In the rows, 128 means zero.
Each name stands for a flat space through zero: a line, a plane or more. A row that begins with a name and a colon came from that space; any other row is followed by the name of the space it lies nearest, among the names in its block.
z525_z266: [ 94 112 101 164 108 128 141 169 105 130 123 140  98 150 143 122 109]
z296_z741: [108 135 112  83 121 159 120 141 123 114 129 141  50 148 104  74 156]
z194_z258: [169 191 149 120 128 151  91 139 140 134  76 105 183 121  84  90 115]
[151 145 144 139 133 147 110 138 131 130  98 126 177 116 112  83 125] -> z194_z258
z86_z366: [ 93  98 107 133 123  96 149 119 123 164 104 115 162 128 141 145 109]
[140 148 141 139 126 139 143 170  82 119 145 146 114 132 123  81 124] -> z525_z266
z194_z258: [125 115 136 132 118 118 134 124 119 128 148 126 125 130 130 127 121]
z296_z741: [144 120 134 140 133 117 134 113 142 141 127 113 164 130 130 142 124]
z994_z216: [160 123 145 158 120 165 148 134 123 107 190  92 153 168 120 116 145]
z86_z366: [115 121 118 114 141 122 136 119 138 137 122 120 140 139 125 139 122]
z994_z216: [138 143 155 144 129 117 150 151 104 127 126 123 116 117 114  95  91]
[137 157 112 186 111 122 119 147 123  83 101 143 106 112 122 100 127] -> z86_z366
[101 117 132 126 126 139 121 144 149 141 119 135 120 137 129 127 119] -> z994_z216
z715_z967: [146 158 154 125 128 141 150 103 111 169 110 121  91 120 131 125 127]
[150 166 135 143 123 155  86 162 120  92 143 119  94  86 120 124 143] -> z86_z366
[116 130 113 127 129 136 115 135 124 120 133 124 112 132 132 111 142] -> z296_z741
[114 164 139  87 115 123 112 124 147 112 103 126 125 137 108 137 116] -> z194_z258
[133 212 145  57 119 107 103 139 153 118  73 121 146 137  69 148 109] -> z194_z258
[166 181 155 139 130 172  85 161 139  90 165 142  94 108 102 114 143] -> z86_z366
[123 167 134  93 128 119 124 118 142 117 115 119 121 135 115 137 124] -> z194_z258
[ 81 113  74  91 147 136  74 116 173 173  55 166 121 106 136 178 123] -> z994_z216
z14_z72: [110  97 133 167 110 154 146 149 141 112  59 183 133 143 166 160 150]
[ 97 138  96  42 129 181 119 129 115 109 135 167   4 173 100  58 155] -> z296_z741
[121 134 125 113 126 126 143 131 123 119 142 136 109 135 132 133 127] -> z194_z258
[161 166 159  79 156 130 117  94 164 106 147 121 157 101  90 121 122] -> z525_z266
[103 102 141 113 121 124 116 124 128 158 107 103 142  96 140 174 109] -> z86_z366
z525_z266: [122 113 110 173  84 125 126 171 110 115 119 158  72 129 139 113 103]
[ 88 115 123 103 125 116 148 128 139 113 144 135 108 131 129 168 138] -> z194_z258
z715_z967: [138  96  85 136 136 105 102 145 142  74 143 133 185 138 123 147 127]
[159 145 135  96 138 115 113 104 142 115 132 126 134 121 124 145 115] -> z525_z266
[119 134 115 104 122 141 120 128 117 114 127 130  93 140 122 108 147] -> z296_z741
[134 120 110 130 134 117 112 134 133 110 137 138 143 137 122 135 132] -> z715_z967
[135 133 149 132 126 118 124 124 126 129 125 135 153 122 130 128 118] -> z296_z741
[146 130 127 143 114 121 129 126 135 128 129 121 140 116 118 140 130] -> z296_z741
[111 107 106 130 125 160 100 158 164 137 110 146 114 136 122 130 144] -> z994_z216
[149 144 142 105 151 137 137 135 123 125 130 129 133 116 115 104 140] -> z525_z266
[117  93  69 114 147  86 155  85 102 121 120 151 140 180  91 103 101] -> z86_z366
z14_z72: [ 97 147  94 114 106 118 105 110 136 146 128  76  91 118 107  79 118]
[128 165 156 127 134 154 153 114 120 166 113 114 100 121 126 122 123] -> z715_z967
[110 128 128 133 118 137  96 143 128 130 101 105 115  86 131 157 134] -> z86_z366
[147 133 135 152 139 101 134 133 132 133 120 118 161 121 128 144 121] -> z296_z741
[160  83 122 171 133 137 132 110 106 149 159 119 130 109 159 106 141] -> z194_z258
[ 50 107 120 105 111 167 119 155 177 156  94 144 125 124 101 138  97] -> z994_z216
[146 112 121 153 133 144 131 165 135 129 141 136 102 129 108 121 142] -> z994_z216
[121 122 166 138 133 134 107 131 146 160 154  85 103 123 111 100 102] -> z14_z72
[129 179 162 130 121 153 163 103 113 199 111 118  70 131 133 115 110] -> z715_z967
[147 176 141 135 125 140  92 143 129 138  92 120 159 117  87 113 121] -> z194_z258
[138 107 172 149 144 124 143 145 140 117 127 148 142 131 131 145 129] -> z14_z72
[102 135 136 133 135 114 131 131 108 122  98 122 106 131 130 127 123] -> z14_z72
[139 128 107 138 141 142 104 116 134 130 172 113 135 159 158 158 187] -> z994_z216

Each name stands for a flat space through zero: a line, a plane or more. A row that begins with a name and a colon came from that space; any other row is followed by the name of the space it lies nearest, among the names in its block.
z679-z514: [110 153 114 124 146 101 160 141 102 138 126 156  62 146 134 152 130]
z250-z94: [ 83 152  78 161 101 153 111  91 124 147 130 165  92 114 171 156 116]
[ 79 169 146 141 134 136  90 105 139 119 116 134 187 101 102 173 121] -> z679-z514
z250-z94: [158 116 161 115 147 113 146 147 149 103 120 115 150 121 110 115 143]
z535-z922: [149 133 100 121 164 107 110 133 109 113 169 130 181 120 119 151 121]
z709-z639: [104 145 141 101 122 135 129 151 116 128 153 105 117 157 119 119 150]
z311-z325: [139 165 106 146 133 153 159 133 132 113 163 166 111 148 122 134  90]
z679-z514: [154 109 109 114 118 129 147 148 126 139 133 129  91 140 145 109 122]
z217-z613: [107  73 140  98  29  81 112 148 119  62  94 125 145  86 172 112 159]
[133 154  73 129 146 143 134 167 216 130 112 132 106 126 109 129 128] -> z311-z325
[149 114 151 130 114 143 124 124 140 116 129 122 109 117 129 110 140] -> z679-z514
[100 160  96 111 149 117 143 147 107 160 126 179 127 112 125 167 113] -> z679-z514
z491-z37: [128 133 119 121 164 132 125 126 134 156 142 151 158 153 134 109 155]
[111 132 106 123 115 153 132 145  77 181 128 104 107 185 101 134 113] -> z250-z94
z217-z613: [114  83 139 105  50  84 122 146 127  76 107 127 141 104 163 112 154]
z535-z922: [132 138 154 154 130 113 173 144 115 118 102 137 128 138 129 109 143]
[137 126 148 125 156 119 137 136 142  76 131 117 137 129 128 118 168] -> z535-z922
[111 148  65 107 145 135 132 192 252 153  86 113 127  96 107 141 159] -> z311-z325
[115  97 134 119  86 133 125  98 134 106 127 117 116 140 112 140 118] -> z679-z514
z491-z37: [119 132 119 159 159 139 118 136  89 146 101 116 142 105 151  99 138]
z365-z316: [130 120 129 131 118 136 129 138 131 147 111 130 136 132 149 119 137]
z709-z639: [141 106 117 148 138 122 132 122 145 121 109 132 147  97 141 138 116]
[109 207 116 148 197 104 130 156 115 150 131 167 174 100 132 146 137] -> z679-z514
[127 128 134 122 126 131 131 138 129 122 137 118 127 136 125 121 133] -> z709-z639
[139 121 117 134 125 139 118 149 115 130 130 155 147 122 128 140 116] -> z365-z316
[103 131 150 134 104 129 147 105 167 161  62  86 110 139 162  87 197] -> z365-z316
[114 119 127 114  99 144 105 118 153 143 129 126 104 128 132 141 134] -> z535-z922

Each name stands for a flat space through zero: a line, a plane or more. A row that begins with a name and a colon came from that space; any other row is followed by the name of the space it lies nearest, among the names in its block.
z731_z844: [107 153 116 127 158 115 150 132 110 163 138 165 174 140 100 122 157]
z426_z610: [121 139 137 152 147 118 113 125 149 135 121 123 123 129 122 133 112]
z90_z198: [103 164 106 133 147 164 117 142  97  99 166 100 146 108 135  89 170]
z500_z300: [158 144 109 114 117 128 147 145 131 155 139 119 109 101 108 101 116]
z417_z701: [132 122 145 136 149 126 113 114 140 139 128 127 125 111 140 134 122]
[128 111 140 126  98 122 143 129 110 128 151 129  91  69  83 148 126] -> z500_z300
z426_z610: [124 147 143 142 133 147 116 127 138 140 117 143 108 145 121 136 100]
z820_z936: [116 121 123 111 144 111 117 136 117 141 115 115 138 119 144 115 101]
z46_z822: [143 133 139  81 151 138 133 154 156 151 142 127 132  97 139  91 116]
[125 159  53 167 136 213 129 134 183 120 116 151 139 156 111 123 188] -> z500_z300
[157 155 149 123 111 179 133 139 106 143 145 135  94 116 135 135 120] -> z731_z844
z521_z681: [133 140 136 121 130 110 104 117 109 123 135 153 116 116 132 144 133]
z90_z198: [157 100 117 112 116 131 166 106 162 161  96 145 122 148 105  92 108]
